A =
[[139 121 118 120 117 119 118 119 120 117]
 [125 139 135 135 132 127 124 124 125 128]
 [120 133 134 137 133 135 135 135 134 141]
 [130 121 121 125 122 123 124 120 123 124]
 [140 125 124 126 118 122 120 119 118 118]
 [113 139 140 141 139 140 142 143 144 149]
 [124 135 138 139 136 139 139 142 140 139]
 [136 116 114 122 120 121 121 120 122 119]
 [129 122 125 128 129 126 129 125 128 128]
 [146 134 128 127 123 123 117 116 115 118]]
A[0][0] -> 139
A[8][0] -> 129
A[8][3] -> 128
A[7][0] -> 136
A[9][6] -> 117
A[4][1] -> 125
A[7] -> [136, 116, 114, 122, 120, 121, 121, 120, 122, 119]
A[:, 3] -> [120, 135, 137, 125, 126, 141, 139, 122, 128, 127]
A[:, 2] -> [118, 135, 134, 121, 124, 140, 138, 114, 125, 128]
A[9] -> [146, 134, 128, 127, 123, 123, 117, 116, 115, 118]
A[9][7] -> 116
A[5][7] -> 143
A[8][8] -> 128
A[5] -> [113, 139, 140, 141, 139, 140, 142, 143, 144, 149]
A[:, 6] -> [118, 124, 135, 124, 120, 142, 139, 121, 129, 117]
A[2] -> [120, 133, 134, 137, 133, 135, 135, 135, 134, 141]
A[:, 8] -> [120, 125, 134, 123, 118, 144, 140, 122, 128, 115]
A[1] -> [125, 139, 135, 135, 132, 127, 124, 124, 125, 128]
A[:, 4] -> [117, 132, 133, 122, 118, 139, 136, 120, 129, 123]
A[:, 5] -> [119, 127, 135, 123, 122, 140, 139, 121, 126, 123]
A[8][2] -> 125
A[5][5] -> 140
A[6][0] -> 124
A[3][7] -> 120
A[6][7] -> 142
A[8][5] -> 126
A[0][8] -> 120
A[:, 0] -> [139, 125, 120, 130, 140, 113, 124, 136, 129, 146]
A[1][6] -> 124
A[0][4] -> 117
A[2][7] -> 135
A[:, 1] -> [121, 139, 133, 121, 125, 139, 135, 116, 122, 134]
A[3] -> [130, 121, 121, 125, 122, 123, 124, 120, 123, 124]
A[4][7] -> 119

W =
[[154 153 155 155]
 [154 154 155 156]]
W[-2,0] = 154
W[-1,-3] = 154
W[0,-3] = 153

B =
[[129 115 120 122 125 133 122 127]
 [121 122 129 128 122 132 128 128]
 [137 122 105 127 130 138 127 140]
 [123 123 138 123 129 143 123 124]
 [137 120 108 126 134 137 126 141]
 [132 123 108 123 127 136 123 141]
 [132 123 105 126 127 138 126 141]
 [135 123 105 129 132 135 129 140]
 [121 122 130 129 119 137 129 127]
 [119 124 130 131 117 138 131 130]
 [132 119 109 122 130 138 122 139]
 [119 123 141 120 134 133 120 131]
 [135 120 109 126 134 134 126 138]
 [133 113 123 130 129 127 130 124]
 [130 120 107 126 135 136 126 140]]
Indices start at 0.
(0, 0) => 129
(0, 3) => 122
(12, 3) => 126
(5, 1) => 123
(11, 7) => 131
(0, 6) => 122
(12, 0) => 135
(14, 3) => 126
(3, 7) => 124
(3, 2) => 138
(9, 1) => 124
(14, 5) => 136
(2, 3) => 127
(11, 4) => 134
(2, 6) => 127
(7, 2) => 105
(4, 3) => 126
(9, 5) => 138
(10, 0) => 132
(9, 0) => 119
(10, 1) => 119
(13, 4) => 129
(10, 2) => 109
(6, 3) => 126
(8, 1) => 122
(10, 7) => 139
(9, 6) => 131
(11, 2) => 141
(3, 6) => 123
(6, 4) => 127
(5, 4) => 127
(1, 0) => 121
(1, 3) => 128

x = [124 129 122 128 126 142 126 135 128 105 136 130]
x[0] => 124
x[7] => 135
x[-8] => 126

grid =
[[113 142 135 126 120 137 139 124 130 122 131 140 107 136 128 133]
 [126 127 128 132 129 123 124 124 120 138 132 131 126 119 130 129]
 [126 127 128 130 125 124 127 130 124 132 128 130 125 122 130 127]
 [120 152 133 124 121 143 129 118 123 112 133 139 117 143 124 127]]
grid[-4][-16]: 113
grid[-2][9]: 132
grid[3]: [120, 152, 133, 124, 121, 143, 129, 118, 123, 112, 133, 139, 117, 143, 124, 127]
grid[-3][-6]: 132
grid[0][-3]: 136
grid[-2][-11]: 124
grid[:, -11]: [137, 123, 124, 143]
grid[1][-8]: 120
grid[-2][3]: 130
grid[0][-12]: 120
grid[2]: [126, 127, 128, 130, 125, 124, 127, 130, 124, 132, 128, 130, 125, 122, 130, 127]
grid[1][-4]: 126
grid[:, -3]: [136, 119, 122, 143]
grid[-3][4]: 129
grid[2][-4]: 125
grid[-4][3]: 126
grid[-2][0]: 126
grid[:, 4]: [120, 129, 125, 121]
grid[2][-8]: 124
grid[3][-9]: 118

M = [112 121 131 129 145 135 128 142 154 105 138 121 131 128]
M[0]	112
M[1]	121
M[8]	154
M[3]	129
M[4]	145

X =
122  118  127  103  143
143  133  113  110  132
128  119  125  101  144
138  129  125  150  118
139  130  124  149  119
153  139  113  131  120
127  120  126  101  142
140  131  115  103  136
149  135  115  125  126
138  129  124  148  120
123  120  125  103  143
126  122  123  101  141
113  113  134  114  142
129  125  120  103  138
149  136  111  115  130
Rows and columns are counted from 0.
row 0 col 0: 122
row 14 col 2: 111
row 2 col 4: 144
row 8 col 1: 135
row 12 col 3: 114
row 13 col 3: 103
row 3 col 1: 129
row 6 col 2: 126
row 9 col 0: 138
row 4 col 1: 130
row 11 col 1: 122
row 10 col 1: 120
row 1 col 3: 110
row 4 col 4: 119
row 6 col 4: 142
row 14 col 0: 149
row 12 col 2: 134
row 0 col 3: 103
row 13 col 1: 125
row 6 col 3: 101
row 12 col 0: 113
row 5 col 2: 113
row 2 col 3: 101

a =
[[127 135 125 126 105 136 129 120 141 120 118 120 115]
 [142 134 127 127 125 125 124 123 126 131 132 123 118]
 [120 127 135 141 124 125 126 158 122 134 145 109 118]]
a[-3,-13] -> 127
a[-3] -> [127, 135, 125, 126, 105, 136, 129, 120, 141, 120, 118, 120, 115]
a[1,6] -> 124
a[1,4] -> 125
a[2,7] -> 158
a[2,-8] -> 125
a[:, 5] -> [136, 125, 125]
a[1,-2] -> 123
a[-3,-6] -> 120
a[-3,-10] -> 126
a[-2] -> [142, 134, 127, 127, 125, 125, 124, 123, 126, 131, 132, 123, 118]
a[-1,-3] -> 145
a[2,-10] -> 141
a[-1,-1] -> 118
a[1,-5] -> 126

data = [112 129 136 154 106 152 142]
data[0] = 112
data[1] = 129
data[-1] = 142

arr = [118 135 106 120 138 130 119 103 130 146 139 115]
arr[0] -> 118
arr[7] -> 103

m = [126 115 153 141 129 123]
m[0]: 126
m[-3]: 141
m[-4]: 153
m[-2]: 129
